Below are the code and all the weights of a small trained network. Each question names an input and a target symbol and asks about switching units off, where a switched-off unit gives its printed mean instead of its output.

import numpy as np


def w(rows, s, z=0):
    codes = np.array(rows[::2]) - 128.0
    scale = np.full(codes.shape[1], s)
    scale[-1] = z or s
    return codes * scale


def norm(h):
    return h / np.sqrt((h * h).mean(-1, keepdims=True) + 1e-5)


def f(y):
    return np.maximum(y, 0)


def softmax(a):
    e = np.exp(a - a.max(-1, keepdims=True))
    return e / e.sum(-1, keepdims=True)


def log_softmax(a):
    a = a - a.max(-1, keepdims=True)
    return a - np.log(np.exp(a).sum(-1, keepdims=True))


def net(x, mask):
    ids = ['ΘΞΠΣαβγεζλμτω'.index(c) for c in x.split()]
    T = len(ids)
    res = E[ids] + P[:T]
    r = norm(res)
    for j in range(3):
        rows = slice(3 * j, 3 * j + 3)
        q, k, v = (r @ M[0][rows].T for M in (Q, K, V))
        z = softmax(np.where(np.tri(T) > 0, q @ k.T / 3**0.5, -1e9)) @ v
        o = O[0][rows]
        res = res + np.where(mask[j], z, o[:, -1]) @ o[:, :-1]
    y = f(norm(res) @ A[0][:, :-1].T + A[0][:, -1])
    res = res + np.where(mask[3:7], y, B[0][:, -1]) @ B[0][:, :-1]
    return log_softmax(norm(res)[-1] @ U[:, :-1].T + U[:, -1])


Q, K, V, O, A, B = {}, {}, {}, {}, {}, {}
E = w([
[180,117,174,69],'Θ',
[110,85,172,75],'Ξ',
[157,124,141,93],'Π',
[76,135,99,114],'Σ',
[162,35,121,126],'α',
[157,163,132,105],'β',
[111,115,174,84],'γ',
[124,110,152,176],'ε',
[110,109,167,98],'ζ',
[254,111,119,59],'λ',
[130,122,131,100],'μ',
[130,114,65,130],'τ',
[110,146,181,147],'ω',
],0.029)
P = w([
[113,76,235,2],'0',
[129,97,202,34],'1',
[141,115,181,62],'2',
[141,125,161,91],'3',
[146,137,145,114],'4',
[141,148,126,134],'5',
[139,154,117,166],'6',
[113,146,113,136],'7',
],0.0058)
Q[0] = w([
[193,144,89,246],'H0',
[144,149,91,253],'H0',
[70,177,199,47],'H0',
[110,93,71,113],'H1',
[112,43,130,131],'H1',
[200,111,49,250],'H1',
[23,51,106,100],'H2',
[47,216,139,22],'H2',
[162,175,114,47],'H2',
],0.016)
K[0] = w([
[153,40,180,43],'H0',
[95,74,163,82],'H0',
[73,215,128,173],'H0',
[112,155,126,226],'H1',
[183,132,127,227],'H1',
[116,40,101,87],'H1',
[37,128,113,108],'H2',
[102,252,40,94],'H2',
[190,157,128,50],'H2',
],0.016)
V[0] = w([
[149,80,164,168],'H0',
[33,100,102,167],'H0',
[154,2,86,118],'H0',
[147,191,161,124],'H1',
[102,123,152,88],'H1',
[131,105,101,149],'H1',
[109,112,109,168],'H2',
[96,128,81,141],'H2',
[111,23,152,99],'H2',
],0.014)
O[0] = w([
[90,70,233,170,118],'H0',
[198,143,62,210,2],'H0',
[73,25,2,149,155],'H0',
[137,147,68,192,164],'H1',
[54,149,140,94,219],'H1',
[163,113,150,121,65],'H1',
[179,160,117,92,12],'H2',
[180,131,128,133,29],'H2',
[102,150,47,205,230],'H2',
],0.0088,0.0064)
A[0] = w([
[172,150,199,183,88],'N0',
[119,49,216,165,253],'N1',
[169,189,72,115,192],'N2',
[160,164,248,161,127],'N3',
],0.016,0.0029)
B[0] = w([
[138,85,126,210,156],'N0',
[249,148,143,190,254],'N1',
[171,175,117,80,167],'N2',
[48,182,59,109,217],'N3',
],0.018,0.0082)
U = w([
[174,107,235,100,183],'Θ',
[90,63,191,159,123],'Ξ',
[76,84,201,92,41],'Π',
[212,209,73,95,103],'Σ',
[182,56,78,173,60],'α',
[74,210,193,60,154],'β',
[75,129,231,164,75],'γ',
[212,154,145,221,179],'ε',
[89,109,207,202,145],'ζ',
[185,83,140,22,55],'λ',
[8,96,122,106,90],'μ',
[109,90,43,104,252],'τ',
[83,218,122,220,156],'ω',
],0.014,0.0047)

Each question gives the input, a string of symbols that net reads in full, and the target symbol t.
The units are the heads (3 rows each of Q, K, V and O) and the neurons (one row each of A and B). Each row of codes is followed by its name. A weight is (code - 128) times the scale printed after its matrix; where a second scale follows, it is the last column's (O, A, B and U).
mask holds one flag per unit, heads first, then neurons. A switched-off unit (its flag False) gives its mean, the last column of its rows in O or B, instead of its output. The means were averaged over made-up inputs and are rounded, as every weight is.
A unit's drop is (log p(t) with every unit on - log p(t) with that unit switched off) / (log p(t) with every unit on - log p(t) with every unit switched off).
The circuit of an input: a set's keep is (log p(t) with only the set's units on - log p(t) with every unit switched off) / (log p(t) with every unit on - log p(t) with every unit switched off). Starting from all 7 units, units are removed one at a time, each time the one whose removal leaves the highest keep (on an exact tie, the one counted first), for as long as the keep stays at least 0.8.
circuit, biggest first: the units of the circuit, biggest drop first
unit that matters most: the unit with the biggest drop
top k neurons: the k neurons with the biggest drops, biggest first
which heads matter: for each layer, one digit per head in row order, 1 if its drop is at least 0.15 and else 0, layers parted by /
drop of u: that unit's drop, to one decimal
input μ ε λ ε γ, target ε: unit that matters most	N1
input γ ω μ, target ω: which heads matter	100
input μ β ζ τ ζ Θ β ζ, target β: which heads matter	101
input λ Ξ Π ζ α ω γ, target ω: circuit, biggest first	N3; H0; N0
input ω α ζ, target ω: which heads matter	100
input α ζ μ ζ, target ζ: circuit, biggest first	N3; H2
input τ ω τ ζ ζ ε, target ε: top 2 neurons	N1; N0
input γ μ Θ ζ Θ, target Θ: circuit, biggest first	N1; H0; N3; H1
input ζ μ ζ μ β, target β: which heads matter	000
input Ξ ω Ξ β ε Θ Θ, target ε: which heads matter	001
input α α μ τ α Θ β, target β: which heads matter	000
input μ τ ζ Θ ε Θ α γ, target ε: circuit, biggest first	N1; H0
input μ ζ μ μ γ τ μ μ, target τ: circuit, biggest first	H0; N1
input μ β β Θ μ Θ λ, target λ: unit that matters most	N3
input γ α Σ μ γ μ, target Σ: top 2 neurons	N2; N3
input β τ α μ β Θ, target β: circuit, biggest first	H0; N3
input μ ε Θ λ μ α ε ε, target ε: which heads matter	010
input β τ ζ ε Θ β β Ξ, target β: drop of H0	3.8
input μ ζ μ μ μ, target μ: drop of N1	0.2
input β Π μ β λ, target λ: drop of N1	0.2
input Θ ω γ ε ζ, target ε: drop of H0	0.2
input μ Σ Ξ, target Σ: circuit, biggest first	H0
